Below is a small trained network, with its code and all its weights. Each question gives an input and a class and asks what happens when units are switched off, that is, made to give their printed mean instead of their output.

import numpy as np


def w(rows, s, z=0):
    codes = np.array(rows[::2]) - 128.0
    scale = np.full(codes.shape[1], s)
    scale[-1] = z or s
    return codes * scale


def f(y):
    return y / 2 * (1 + np.tanh(0.7978845608 * (y + 0.044715 * y**3)))


def log_softmax(a):
    a = a - a.max(-1, keepdims=True)
    return a - np.log(np.exp(a).sum(-1, keepdims=True))


def net(x, mask):
    res = np.array(x, float).reshape(1, 8) / 4 @ E
    y = f(res @ A[0][:, :-1].T + A[0][:, -1])
    res = res + np.where(mask, y, B[0][:, -1]) @ B[0][:, :-1]
    return log_softmax(res[-1] @ U[:, :-1].T + U[:, -1])


A, B = {}, {}
E = w([
[70,128,38,254,210],'x0',
[124,128,132,129,128],'x1',
[49,219,19,65,72],'x2',
[137,144,134,149,114],'x3',
[123,125,132,126,129],'x4',
[139,140,128,141,119],'x5',
[123,123,129,124,131],'x6',
[122,6,85,175,49],'x7',
],0.0094)
A[0] = w([
[142,163,81,195,189,172],'N0',
[125,203,165,96,192,54],'N1',
[120,177,53,95,99,108],'N2',
[152,159,187,70,54,81],'N3',
[47,168,104,75,83,81],'N4',
[166,88,230,159,209,97],'N5',
[186,114,155,40,34,87],'N6',
[85,111,149,121,127,87],'N7',
[98,108,29,178,221,127],'N8',
[150,84,106,129,57,58],'N9',
[175,63,186,171,156,91],'N10',
[69,189,78,99,61,96],'N11',
[183,121,179,62,69,130],'N12',
[159,42,73,137,76,3],'N13',
[100,127,106,149,162,66],'N14',
[71,124,122,93,119,77],'N15',
[176,198,141,96,183,99],'N16',
[150,243,161,85,240,32],'N17',
[202,92,191,163,196,108],'N18',
[172,157,179,69,84,153],'N19',
[93,85,95,166,11,7],'N20',
[102,140,184,80,59,157],'N21',
[105,182,124,183,192,116],'N22',
[96,163,90,122,95,81],'N23',
[183,118,145,9,151,137],'N24',
[148,87,29,180,177,166],'N25',
[108,203,107,175,43,140],'N26',
[110,126,84,151,183,85],'N27',
[131,157,114,173,128,90],'N28',
],0.011,0.0037)
B[0] = w([
[95,141,191,167,172,196],'N0',
[78,68,50,148,48,207],'N1',
[195,160,119,96,140,196],'N2',
[105,140,136,144,188,227],'N3',
[162,182,87,100,139,205],'N4',
[214,188,99,93,115,242],'N5',
[111,111,172,171,198,243],'N6',
[132,114,121,121,126,123],'N7',
[115,159,169,159,175,218],'N8',
[90,92,123,135,96,166],'N9',
[187,197,42,97,121,218],'N10',
[178,214,103,86,166,215],'N11',
[112,97,173,189,164,236],'N12',
[55,58,48,100,32,182],'N13',
[123,119,136,120,169,145],'N14',
[178,123,163,92,125,145],'N15',
[83,71,115,126,76,205],'N16',
[46,77,86,138,1,253],'N17',
[199,215,69,96,123,230],'N18',
[109,136,164,188,162,234],'N19',
[109,98,99,116,66,185],'N20',
[117,122,165,162,155,209],'N21',
[99,90,180,191,117,184],'N22',
[170,181,102,95,162,167],'N23',
[108,140,128,182,143,236],'N24',
[73,84,165,153,162,206],'N25',
[172,116,145,108,119,180],'N26',
[123,107,146,116,158,162],'N27',
[138,135,133,151,141,142],'N28',
],0.0087,0.012)
U = w([
[110,127,179,187,198,61],'0',
[200,218,85,67,118,63],'1',
[88,77,92,133,3,252],'2',
],0.013,0.0023)

Each question gives the input, the list of numbers given to net, and the class t.
The units are the neurons (one row each of A and B). Each row of codes is followed by its name. A weight is (code - 128) times the scale printed after its matrix; where a second scale follows, it is the last column's (A, B and U).
mask holds one flag per neuron, in row order. A switched-off neuron (its flag False) gives its mean, the last column of its row in B, instead of its output. The means were averaged over made-up inputs and are rounded, as every weight is.
A unit's drop is (log p(t) with every unit on - log p(t) with that unit switched off) / (log p(t) with every unit on - log p(t) with every unit switched off).
The circuit of an input: a set's keep is (log p(t) with only the set's units on - log p(t) with every unit switched off) / (log p(t) with every unit on - log p(t) with every unit switched off). Starting from the 12 units with the biggest drops (on a tie, the unit counted first), units are removed one at a time, each time the one whose removal leaves the highest keep (on an exact tie, the one counted first), for as long as the keep stays at least 0.8.
circuit, biggest first: the units of the circuit, biggest drop first
unit that matters most: the unit with the biggest drop
k most important neurons: the k neurons with the biggest drops, biggest first
drop when u is switched off: that unit's drop, to one decimal
input [-4,2,6,-4,-3,6,-4,-7], class 2: 3 most important neurons => (N17; N1; N16)
input [5,-6,-6,8,2,4,3,8], class 2: circuit, biggest first => (N13)
input [4,1,-5,-6,7,4,-2,0], class 1: circuit, biggest first => (N18; N5)
input [-8,8,-2,7,-7,2,-5,7], class 0: 2 most important neurons => (N6; N17)
input [3,3,4,-4,-7,-1,2,2], class 1: circuit, biggest first => (N12; N11)
input [-6,5,-8,-4,5,-2,-4,-1], class 1: 3 most important neurons => (N5; N18; N10)
input [-5,6,-6,0,-1,-2,1,-7], class 2: 4 most important neurons => (N17; N1; N16; N11)
input [1,-5,8,-3,2,7,5,8], class 1: 2 most important neurons => (N11; N17)
input [-1,-2,-8,5,-1,-2,-4,7], class 1: 2 most important neurons => (N10; N18)
input [-4,4,0,-1,8,8,5,-5], class 2: 2 most important neurons => (N17; N1)
input [-6,-4,5,4,3,5,8,6], class 0: 2 most important neurons => (N6; N17)
input [-5,-4,-2,0,-4,5,-5,4], class 0: drop when N17 is switched off => 0.2
input [-6,0,-1,0,1,-1,1,-5], class 0: drop when N6 is switched off => 0.1
input [-8,-1,8,2,-8,4,-8,-5], class 0: drop when N10 is switched off => 0.2
input [0,-1,-7,-4,-8,1,1,7], class 1: drop when N4 is switched off => 0.0
input [-7,-4,5,-5,5,-5,-6,6], class 0: unit that matters most => N6
